Below is a small trained network, with its code and all its weights. Each question gives an input and a class and asks what happens when units are switched off, that is, made to give their printed mean instead of their output.

import numpy as np


def w(rows, s, z=0):
    codes = np.array(rows[::2]) - 128.0
    scale = np.full(codes.shape[1], s)
    scale[-1] = z or s
    return codes * scale


def norm(h):
    return h / np.sqrt((h * h).mean(-1, keepdims=True) + 1e-5)


def f(y):
    return y / 2 * (1 + np.tanh(0.7978845608 * (y + 0.044715 * y**3)))


def log_softmax(a):
    a = a - a.max(-1, keepdims=True)
    return a - np.log(np.exp(a).sum(-1, keepdims=True))


def net(x, mask):
    res = np.array(x, float).reshape(1, 3) / 4 @ E
    u = 0
    for l in range(2):
        y = f(norm(res) @ A[l][:, :-1].T + A[l][:, -1])
        res = res + np.where(mask[u : u + 5], y, B[l][:, -1]) @ B[l][:, :-1]
        u += 5
    return log_softmax(norm(res)[-1] @ U[:, :-1].T + U[:, -1])


A, B = {}, {}
E = w([
[217,253,56,108,198,98,139,101],'x0',
[127,192,167,169,181,101,42,31],'x1',
[115,54,66,209,188,156,143,81],'x2',
],0.004)
A[0] = w([
[84,36,110,129,67,191,107,137,27],'L0N0',
[253,141,90,83,164,164,175,182,78],'L0N1',
[179,173,110,42,77,143,138,170,9],'L0N2',
[106,100,137,152,158,184,83,79,46],'L0N3',
[140,115,143,165,151,48,43,132,146],'L0N4',
],0.005,0.0015)
B[0] = w([
[103,190,140,62,188,230,152,78,254],'L0N0',
[197,121,145,179,43,121,98,190,238],'L0N1',
[64,185,124,210,53,213,204,77,201],'L0N2',
[249,207,166,162,160,176,158,254,172],'L0N3',
[105,153,139,119,138,215,61,176,185],'L0N4',
],0.0047,0.0024)
A[1] = w([
[226,71,92,104,112,98,130,183,255],'L1N0',
[162,238,103,142,192,69,68,68,77],'L1N1',
[100,199,188,4,115,142,52,135,120],'L1N2',
[40,35,157,132,34,126,172,163,17],'L1N3',
[67,84,209,203,122,118,35,126,133],'L1N4',
],0.0048,0.00094)
B[1] = w([
[200,82,125,139,150,45,47,80,154],'L1N0',
[54,63,143,69,113,163,192,122,252],'L1N1',
[124,84,123,143,108,2,106,132,221],'L1N2',
[111,163,124,80,181,78,124,64,217],'L1N3',
[187,183,86,207,108,124,91,202,189],'L1N4',
],0.0073,0.0036)
U = w([
[28,144,179,16,91,62,180,82,165],'0',
[89,66,93,87,225,255,196,76,196],'1',
[102,160,176,186,95,33,17,203,5],'2',
[150,159,162,210,178,241,76,195,138],'3',
[204,219,97,131,29,154,184,135,161],'4',
[237,41,38,158,159,56,123,94,71],'5',
],0.0098,0.0025)

Each question gives the input, the list of numbers given to net, and the class t.
The units are the neurons (one row each of A and B). Each row of codes is followed by its name. A weight is (code - 128) times the scale printed after its matrix; where a second scale follows, it is the last column's (A, B and U).
mask holds one flag per neuron, layer by layer. A switched-off neuron (its flag False) gives its mean, the last column of its row in B, instead of its output. The means were averaged over made-up inputs and are rounded, as every weight is.
A unit's drop is (log p(t) with every unit on - log p(t) with that unit switched off) / (log p(t) with every unit on - log p(t) with every unit switched off).
The circuit of an input: a set's keep is (log p(t) with only the set's units on - log p(t) with every unit switched off) / (log p(t) with every unit on - log p(t) with every unit switched off). Starting from all 10 units, units are removed one at a time, each time the one whose removal leaves the highest keep (on an exact tie, the one counted first), for as long as the keep stays at least 0.8.
units of the circuit, in order: the units of the circuit, biggest drop first
most important unit: the unit with the biggest drop
k most important neurons: the k neurons with the biggest drops, biggest first
top k neurons in layer l: the k neurons of layer l with the biggest drops, biggest first
drop when u is switched off: that unit's drop, to one decimal
input [-4,1,5], class 3: top neuron in layer 0 -> (L0N3)
input [3,1,2], class 1: 3 most important neurons -> (L1N1 L1N2 L1N3)
input [4,-6,1], class 5: 3 most important neurons -> (L1N0 L0N0 L0N1)
input [2,-7,1], class 5: 3 most important neurons -> (L1N0 L0N1 L1N1)
input [7,3,4], class 1: 2 most important neurons -> (L1N1 L1N2)
input [4,6,0], class 0: 3 most important neurons -> (L1N1 L1N2 L0N2)
input [1,-5,1], class 5: top 2 neurons in layer 1 -> (L1N0 L1N1)
input [8,2,-5], class 0: 2 most important neurons -> (L1N1 L1N4)
input [0,6,6], class 3: top 3 neurons in layer 0 -> (L0N0 L0N4 L0N3)
input [-2,2,-7], class 2: top 3 neurons in layer 1 -> (L1N1 L1N2 L1N4)
input [0,5,6], class 3: top 3 neurons in layer 0 -> (L0N0 L0N4 L0N3)
input [1,2,2], class 1: top 2 neurons in layer 0 -> (L0N1 L0N2)
input [3,2,-1], class 0: top 2 neurons in layer 1 -> (L1N1 L1N2)
input [-5,3,-2], class 2: most important unit -> L1N2
input [1,7,2], class 1: 2 most important neurons -> (L1N1 L0N1)
input [7,4,-3], class 0: drop when L1N1 is switched off -> 0.6
input [5,4,6], class 1: drop when L0N2 is switched off -> 0.0
input [-3,5,3], class 3: drop when L0N3 is switched off -> 0.1
input [4,7,4], class 1: drop when L1N1 is switched off -> 0.8
input [7,7,7], class 1: units of the circuit, in order -> (L1N1)
